Here is a tiny trained network, its code and every weight. The questions are about switching its units off for an input and a class, where a switched-off unit gives its printed mean instead of its output.

import numpy as np


def w(rows, s, z=0):
    codes = np.array(rows[::2]) - 128.0
    scale = np.full(codes.shape[1], s)
    scale[-1] = z or s
    return codes * scale


def f(y):
    return y / 2 * (1 + np.tanh(0.7978845608 * (y + 0.044715 * y**3)))


def log_softmax(a):
    a = a - a.max(-1, keepdims=True)
    return a - np.log(np.exp(a).sum(-1, keepdims=True))


def net(x, mask):
    res = np.array(x, float).reshape(1, 6) / 4 @ E
    y = f(res @ A[0][:, :-1].T + A[0][:, -1])
    res = res + np.where(mask, y, B[0][:, -1]) @ B[0][:, :-1]
    return log_softmax(res[-1] @ U[:, :-1].T + U[:, -1])


A, B = {}, {}
E = w([
[140,127,191,75,158,140,139,79,178,166,85],'x0',
[153,169,151,132,100,47,86,127,115,225,207],'x1',
[169,100,155,185,114,127,113,166,189,146,96],'x2',
[226,172,164,143,76,116,166,114,45,105,93],'x3',
[87,134,129,171,139,69,205,102,116,175,39],'x4',
[156,166,175,137,248,166,113,169,92,113,102],'x5',
],0.016)
A[0] = w([
[117,74,89,132,122,214,148,94,137,18,44,3],'N0',
[123,96,83,119,10,127,106,59,167,130,109,32],'N1',
[255,227,91,114,70,166,195,120,111,126,99,28],'N2',
[160,73,218,38,115,162,135,57,140,159,92,40],'N3',
[169,55,191,179,96,84,162,208,203,113,141,27],'N4',
[116,153,65,193,102,91,116,187,87,48,134,81],'N5',
[248,52,127,82,134,178,12,66,146,46,227,24],'N6',
[106,206,99,6,143,138,223,92,75,113,198,40],'N7',
[193,127,167,157,98,145,119,198,185,138,98,81],'N8',
],0.0084,0.0054)
B[0] = w([
[176,197,135,123,55,133,164,155,160,159,199,240],'N0',
[103,223,165,142,195,164,94,195,78,103,71,210],'N1',
[8,130,85,74,215,136,130,153,216,200,148,212],'N2',
[172,38,133,23,82,101,116,176,75,124,98,205],'N3',
[161,127,59,164,84,153,112,89,144,88,119,171],'N4',
[148,42,132,73,122,133,106,141,53,165,114,194],'N5',
[95,99,163,222,150,79,173,106,128,144,120,249],'N6',
[179,156,60,134,130,148,112,71,134,77,99,199],'N7',
[129,172,58,141,115,88,90,98,113,41,118,177],'N8',
],0.012,0.015)
U = w([
[52,103,92,97,154,155,109,158,222,147,182,188],'0',
[172,148,65,139,122,133,115,61,137,86,127,2],'1',
[162,211,214,142,197,160,99,206,88,100,117,180],'2',
[198,208,163,124,76,77,125,128,139,215,231,191],'3',
[154,44,139,95,97,124,115,164,90,143,142,77],'4',
[105,119,159,185,116,76,251,94,116,149,95,107],'5',
],0.015,0.0038)

Each question gives the input, the list of numbers given to net, and the class t.
The units are the neurons (one row each of A and B). Each row of codes is followed by its name. A weight is (code - 128) times the scale printed after its matrix; where a second scale follows, it is the last column's (A, B and U).
mask holds one flag per neuron, in row order. A switched-off neuron (its flag False) gives its mean, the last column of its row in B, instead of its output. The means were averaged over made-up inputs and are rounded, as every weight is.
A unit's drop is (log p(t) with every unit on - log p(t) with that unit switched off) / (log p(t) with every unit on - log p(t) with every unit switched off).
The circuit of an input: a set's keep is (log p(t) with only the set's units on - log p(t) with every unit switched off) / (log p(t) with every unit on - log p(t) with every unit switched off). Starting from all 9 units, units are removed one at a time, each time the one whose removal leaves the highest keep (on an exact tie, the one counted first), for as long as the keep stays at least 0.8.
circuit, biggest first: the units of the circuit, biggest drop first
unit that matters most: the unit with the biggest drop
k most important neurons: the k neurons with the biggest drops, biggest first
input [7,8,-1,-2,-3,-8], class 2: unit that matters most : N1
input [-2,-3,-2,5,0,3], class 0: 2 most important neurons : N2, N1
input [3,2,-2,-4,-6,2], class 5: circuit, biggest first : N6, N2
input [-3,4,3,5,0,-4], class 0: circuit, biggest first : N2, N0
input [-5,-3,7,1,-2,0], class 1: 2 most important neurons : N8, N4
input [4,2,5,0,-7,6], class 5: circuit, biggest first : N6, N1
input [-8,5,2,0,2,-7], class 4: 2 most important neurons : N5, N0
input [8,2,-8,-3,-5,6], class 1: 2 most important neurons : N7, N1
input [-1,2,3,5,5,5], class 0: circuit, biggest first : N2, N1, N6
input [-8,-8,0,-3,-3,-4], class 3: 2 most important neurons : N0, N3
input [-7,-7,7,-5,-4,7], class 1: 2 most important neurons : N1, N8
input [-3,-6,0,1,-3,5], class 3: circuit, biggest first : N0, N1
input [0,-6,1,4,6,2], class 3: circuit, biggest first : N0, N6
input [-7,0,2,-4,-7,2], class 4: unit that matters most : N5
input [-7,1,3,-1,0,6], class 4: circuit, biggest first : N1, N5
input [3,-5,0,2,5,-7], class 2: 2 most important neurons : N1, N6
input [8,-3,3,-5,4,-6], class 4: 2 most important neurons : N3, N2
input [4,-1,-3,7,5,1], class 0: 2 most important neurons : N2, N6
input [2,-7,6,3,7,4], class 3: 2 most important neurons : N0, N6
input [-8,3,-4,0,6,-3], class 4: circuit, biggest first : N5
